Below is a small trained network, with its code and all its weights. Each question gives an input and a class and asks what happens when units are switched off, that is, made to give their printed mean instead of their output.

import numpy as np


def w(rows, s, z=0):
    codes = np.array(rows[::2]) - 128.0
    scale = np.full(codes.shape[1], s)
    scale[-1] = z or s
    return codes * scale


def norm(h):
    return h / np.sqrt((h * h).mean(-1, keepdims=True) + 1e-5)


def f(y):
    return np.maximum(y, 0)


def log_softmax(a):
    a = a - a.max(-1, keepdims=True)
    return a - np.log(np.exp(a).sum(-1, keepdims=True))


def net(x, mask):
    res = np.array(x, float).reshape(1, 7) / 4 @ E
    u = 0
    for l in range(3):
        y = f(norm(res) @ A[l][:, :-1].T + A[l][:, -1])
        res = res + np.where(mask[u : u + 6], y, B[l][:, -1]) @ B[l][:, :-1]
        u += 6
    return log_softmax(norm(res)[-1] @ U[:, :-1].T + U[:, -1])


A, B = {}, {}
E = w([
[147,106,12,182,171],'x0',
[128,126,128,127,127],'x1',
[127,127,128,128,130],'x2',
[201,86,167,126,217],'x3',
[127,130,129,130,129],'x4',
[79,6,130,215,115],'x5',
[126,129,129,126,128],'x6',
],0.017)
A[0] = w([
[165,211,88,116,167,99],'L0N0',
[185,109,175,135,196,171],'L0N1',
[125,191,74,127,90,1],'L0N2',
[73,164,192,121,84,32],'L0N3',
[142,219,209,68,125,83],'L0N4',
[102,121,251,151,110,64],'L0N5',
],0.021,0.0061)
B[0] = w([
[137,123,31,62,93,226],'L0N0',
[234,50,201,102,157,230],'L0N1',
[115,232,121,93,136,179],'L0N2',
[178,105,190,161,22,191],'L0N3',
[78,205,253,198,145,250],'L0N4',
[43,8,126,56,111,208],'L0N5',
],0.02,0.012)
A[1] = w([
[66,168,49,102,120,2],'L1N0',
[8,130,51,123,76,57],'L1N1',
[90,184,140,204,122,3],'L1N2',
[133,127,169,254,169,76],'L1N3',
[211,222,58,43,181,97],'L1N4',
[41,190,28,185,179,164],'L1N5',
],0.021,0.0036)
B[1] = w([
[90,229,74,140,175,185],'L1N0',
[231,110,168,183,33,228],'L1N1',
[5,103,108,116,150,167],'L1N2',
[94,202,71,111,162,179],'L1N3',
[190,58,84,10,87,247],'L1N4',
[81,156,84,249,158,213],'L1N5',
],0.026,0.012)
A[2] = w([
[120,55,99,91,204,188],'L2N0',
[147,96,103,177,253,89],'L2N1',
[135,76,228,70,237,111],'L2N2',
[191,109,84,136,189,2],'L2N3',
[160,205,205,130,156,49],'L2N4',
[198,114,124,130,218,87],'L2N5',
],0.027,0.0043)
B[2] = w([
[4,81,174,95,163,207],'L2N0',
[58,181,179,198,97,181],'L2N1',
[207,155,25,199,198,254],'L2N2',
[47,154,135,44,94,181],'L2N3',
[160,176,186,75,190,181],'L2N4',
[102,138,177,53,22,192],'L2N5',
],0.028,0.016)
U = w([
[40,194,202,118,130,253],'0',
[136,62,195,153,38,65],'1',
[212,172,168,110,227,104],'2',
[103,32,120,164,216,148],'3',
[141,208,6,106,90,14],'4',
[108,130,63,241,109,102],'5',
[129,92,106,30,124,203],'6',
],0.023,0.0035)

Each question gives the input, the list of numbers given to net, and the class t.
The units are the neurons (one row each of A and B). Each row of codes is followed by its name. A weight is (code - 128) times the scale printed after its matrix; where a second scale follows, it is the last column's (A, B and U).
mask holds one flag per neuron, layer by layer. A switched-off neuron (its flag False) gives its mean, the last column of its row in B, instead of its output. The means were averaged over made-up inputs and are rounded, as every weight is.
A unit's drop is (log p(t) with every unit on - log p(t) with that unit switched off) / (log p(t) with every unit on - log p(t) with every unit switched off).
unit that matters most: the unit with the biggest drop
top k neurons: the k neurons with the biggest drops, biggest first
top k neurons in layer l: the k neurons of layer l with the biggest drops, biggest first
drop of u: that unit's drop, to one decimal
input [1,-4,-8,2,-6,-4,8], class 6: unit that matters most	L0N0
input [-1,-4,7,-6,2,5,-6], class 1: top 2 neurons	(L0N4 L2N2)
input [1,-4,2,8,-6,4,-3], class 0: top 2 neurons	(L2N1 L2N5)
input [0,-7,7,0,-3,1,7], class 1: top 2 neurons	(L0N1 L0N4)
input [7,-7,-4,1,-4,5,-4], class 0: top 2 neurons	(L0N0 L2N2)
input [-4,-3,-5,1,-4,-7,8], class 2: top 3 neurons	(L0N4 L2N4 L1N5)
input [-1,0,-8,-2,-7,2,-3], class 1: top 2 neurons	(L0N1 L2N2)
input [4,8,-4,0,-7,1,1], class 5: top 2 neurons	(L0N1 L0N3)
input [-4,-7,-1,8,-4,1,2], class 3: top 2 neurons	(L0N5 L2N0)
input [-1,5,-2,6,4,5,4], class 3: top 3 neurons	(L2N2 L2N0 L0N4)
input [-7,8,7,6,6,0,8], class 2: top 2 neurons in layer 0	(L0N4 L0N0)
input [5,-5,6,-6,5,1,8], class 5: top 2 neurons	(L0N1 L1N5)
input [0,8,5,4,-4,-2,6], class 2: top 3 neurons	(L2N2 L0N4 L0N1)
input [-8,-3,0,5,2,5,-2], class 3: unit that matters most	L0N5
input [5,-5,0,-2,-4,2,-2], class 5: top 2 neurons in layer 0	(L0N1 L0N4)
input [1,-4,2,4,4,6,-5], class 0: top 2 neurons in layer 0	(L0N5 L0N0)
input [7,6,-7,6,0,1,4], class 0: top 2 neurons in layer 2	(L2N1 L2N0)
input [-5,6,7,1,7,-8,-3], class 2: top 3 neurons in layer 1	(L1N5 L1N0 L1N1)
input [5,-7,2,6,-1,1,-6], class 0: top 2 neurons in layer 0	(L0N0 L0N2)
input [7,3,0,1,-7,-5,3], class 6: unit that matters most	L1N4
input [-8,4,-2,5,-4,5,4], class 3: drop of L0N5	0.5
input [-6,4,-5,6,-5,-2,-4], class 2: drop of L0N4	0.2
